Read these off the row that follows.
1) The entry just right of -11?
2) The entry just right of the largest entry?
[ 14 -11 -48 -31  -8  10]
1) -48
2) -11

arr =
[[-15  25  21 -21   5   4]
 [ 30  -2 -37  12   8   7]
 [-41  -1  52  -7 -15   4]
 [ 35 -11  14  21 -19  11]]
Indices start at 1.
The entry just right of 12: 8
The bottom entry of the column that holds the largest entry?
Answer: 14
The entry in row 1 and column 2?
Answer: 25
The maximum?
Answer: 52
The entry directly below 8?
Answer: -15
The entry just right of -2?
Answer: -37
The entry in row 3 and column 1 is -41
The top-left entry?
Answer: -15
The entry just left of 14: -11
The entry just right of the smallest entry is -1
The entry just right of the largest entry?
Answer: -7

data =
[[-11 -18   0  -7 -19  24  13  34  -8  13 -11 -24  -9 -14]
 [-28  10   5   7 -21   8   3  -7   3   2 -10  -1   3  10]
 [ 15 -27   5   3   8  18   1  27 -20   1   2 -38   5 -20]
 [-17 -36 -12  -4 -11 -39 -34 -46 -21 -36 -19  -8  15 -24]]
Indices start at 1.
Which number is the entry in row 1 and column 1?
A: -11
Which number is the entry in row 2 and column 1?
A: -28
Which number is the top-right entry?
A: -14
The entry just right of the largest entry -> -8
Which number is the entry at row 1, column 2?
A: -18
The bottom-right entry -> -24
The top entry of the column that holds the smallest entry: 34
Which number is the entry in row 3 and column 1?
A: 15
Which number is the bottom-left entry?
A: -17
Which number is the entry at row 1, column 3?
A: 0
The entry just left of the largest entry is 13
The bottom entry of the column that holds the smallest entry is -46
The entry at row 2, column 2 -> 10
Which number is the entry just right of the smallest entry?
A: -21
The entry just right of -27 -> 5

[422 196 791 364 390 661 597 549 463]
Which number is the entry just left of 196?
A: 422
Which number is the entry just right of the smallest entry?
A: 791

Read these off the array that follows. Counting starts at 1.
1) Give the top-right entry.
2) Give the top entry of the column that holds the largest entry.
3) Give the entry just right of the smallest entry.
4) Give the entry directly below the smallest entry.
5) Give the entry directly above 8.
6) Give the top-left entry.
7) Give the entry at row 1, column 2.
8) Give the entry directly below -18.
[[-11  -2  13 -11 -24  22 -25  10  11   5   5 -18  17  -4  16 -14]
 [ -6  18  33  18  24  19  -1   2   8  -1 -12   6   0   7  44  10]]
1) -14
2) 16
3) 10
4) -1
5) 11
6) -11
7) -2
8) 6

Read these off the row that follows.
1) Report the entry just right of -25.
2) Report the entry just left of 6.
3) Report the entry just right of 35.
[-29, -21, -22, -22, -25, 35, 8, -5, 6]
1) 35
2) -5
3) 8
